Here is a tiny trained network, its code and every weight. The questions are about switching its units off for an input and a class, where a switched-off unit gives its printed mean instead of its output.

import numpy as np


def w(rows, s, z=0):
    codes = np.array(rows[::2]) - 128.0
    scale = np.full(codes.shape[1], s)
    scale[-1] = z or s
    return codes * scale


def norm(h):
    return h / np.sqrt((h * h).mean(-1, keepdims=True) + 1e-5)


def f(y):
    return y / 2 * (1 + np.tanh(0.7978845608 * (y + 0.044715 * y**3)))


def log_softmax(a):
    a = a - a.max(-1, keepdims=True)
    return a - np.log(np.exp(a).sum(-1, keepdims=True))


def net(x, mask):
    res = np.array(x, float).reshape(1, 6) / 4 @ E
    u = 0
    for l in range(2):
        y = f(norm(res) @ A[l][:, :-1].T + A[l][:, -1])
        res = res + np.where(mask[u : u + 15], y, B[l][:, -1]) @ B[l][:, :-1]
        u += 15
    return log_softmax(norm(res)[-1] @ U[:, :-1].T + U[:, -1])


A, B = {}, {}
E = w([
[64,105,146],'x0',
[116,144,254],'x1',
[207,75,134],'x2',
[32,141,91],'x3',
[127,238,112],'x4',
[93,130,109],'x5',
],0.0065)
A[0] = w([
[145,140,131,85],'0.n1',
[108,106,49,128],'0.n2',
[161,153,97,202],'0.n3',
[73,141,181,200],'0.n4',
[113,106,54,68],'0.n5',
[153,148,57,3],'0.n6',
[93,27,114,217],'0.n7',
[149,119,133,129],'0.n8',
[148,81,171,213],'0.n9',
[67,175,88,143],'0.n10',
[106,145,252,175],'0.n11',
[131,194,129,155],'0.n12',
[135,54,121,174],'0.n13',
[153,90,145,198],'0.n14',
[158,124,128,23],'0.n15',
],0.015,0.0024)
B[0] = w([
[134,98,171,125],'0.n1',
[162,125,136,216],'0.n2',
[197,99,128,175],'0.n3',
[128,177,36,203],'0.n4',
[169,92,202,195],'0.n5',
[224,148,123,173],'0.n6',
[2,88,182,247],'0.n7',
[171,113,209,135],'0.n8',
[95,140,199,195],'0.n9',
[97,162,68,222],'0.n10',
[167,207,164,255],'0.n11',
[132,197,116,181],'0.n12',
[121,84,172,199],'0.n13',
[121,87,241,172],'0.n14',
[103,102,56,122],'0.n15',
],0.0077,0.006)
A[1] = w([
[50,76,135,101],'1.n1',
[95,148,140,127],'1.n2',
[128,96,207,109],'1.n3',
[91,130,97,120],'1.n4',
[84,176,167,124],'1.n5',
[215,88,165,204],'1.n6',
[119,71,150,128],'1.n7',
[109,195,156,143],'1.n8',
[252,107,109,255],'1.n9',
[31,164,127,174],'1.n10',
[122,90,153,117],'1.n11',
[128,192,190,114],'1.n12',
[243,156,113,119],'1.n13',
[188,170,98,99],'1.n14',
[92,221,158,155],'1.n15',
],0.014,0.0051)
B[1] = w([
[100,104,90,186],'1.n1',
[207,37,108,147],'1.n2',
[122,182,185,200],'1.n3',
[149,84,138,139],'1.n4',
[179,26,98,179],'1.n5',
[70,165,104,231],'1.n6',
[42,131,118,169],'1.n7',
[175,98,108,193],'1.n8',
[34,197,117,255],'1.n9',
[160,67,75,219],'1.n10',
[95,183,125,152],'1.n11',
[229,43,150,189],'1.n12',
[107,192,151,224],'1.n13',
[87,127,169,185],'1.n14',
[193,2,149,231],'1.n15',
],0.0073,0.007)
U = w([
[49,69,212,154],'0',
[125,249,91,182],'1',
[78,121,200,253],'2',
[137,113,4,42],'3',
[190,173,206,137],'4',
[59,39,73,60],'5',
[192,21,165,12],'6',
[206,133,94,176],'7',
],0.017,0.0042)

Each question gives the input, the list of numbers given to net, and the class t.
The units are the neurons (one row each of A and B). Each row of codes is followed by its name. A weight is (code - 128) times the scale printed after its matrix; where a second scale follows, it is the last column's (A, B and U).
mask holds one flag per neuron, layer by layer. A switched-off neuron (its flag False) gives its mean, the last column of its row in B, instead of its output. The means were averaged over made-up inputs and are rounded, as every weight is.
A unit's drop is (log p(t) with every unit on - log p(t) with that unit switched off) / (log p(t) with every unit on - log p(t) with every unit switched off).
The circuit of an input: a set's keep is (log p(t) with only the set's units on - log p(t) with every unit switched off) / (log p(t) with every unit on - log p(t) with every unit switched off). Starting from the 12 units with the biggest drops (on a tie, the unit counted first), units are removed one at a time, each time the one whose removal leaves the highest keep (on an exact tie, the one counted first), for as long as the keep stays at least 0.8.
circuit, biggest first: the units of the circuit, biggest drop first
k most important neurons: the k neurons with the biggest drops, biggest first
top k neurons in layer l: the k neurons of layer l with the biggest drops, biggest first
drop when u is switched off: that unit's drop, to one decimal
input [-4,8,5,4,3,-6], class 6: circuit, biggest first	1.n12
input [7,3,-3,3,-8,8], class 5: circuit, biggest first	0.n4; 1.n10
input [-8,-6,-4,4,-7,8], class 0: top 4 neurons in layer 0	0.n5; 0.n4; 0.n7; 0.n2
input [1,8,1,1,3,-3], class 6: 2 most important neurons	1.n15; 1.n12
input [-8,1,7,7,-1,-7], class 2: top 2 neurons in layer 0	0.n14; 0.n4
input [-1,-3,0,8,5,-6], class 3: 3 most important neurons	0.n10; 0.n11; 1.n3
input [3,7,-1,6,1,8], class 6: top 2 neurons in layer 1	1.n15; 1.n9
input [0,8,0,8,-7,7], class 6: top 2 neurons in layer 0	0.n11; 0.n4
input [2,8,0,7,1,-6], class 6: drop when 1.n15 is switched off	0.2
input [-4,-2,5,-7,-5,-7], class 2: drop when 0.n1 is switched off	0.0
input [6,-4,1,6,5,0], class 3: drop when 0.n10 is switched off	0.1
input [7,8,-2,-4,-5,-4], class 6: top 3 neurons in layer 0	0.n11; 0.n4; 0.n5
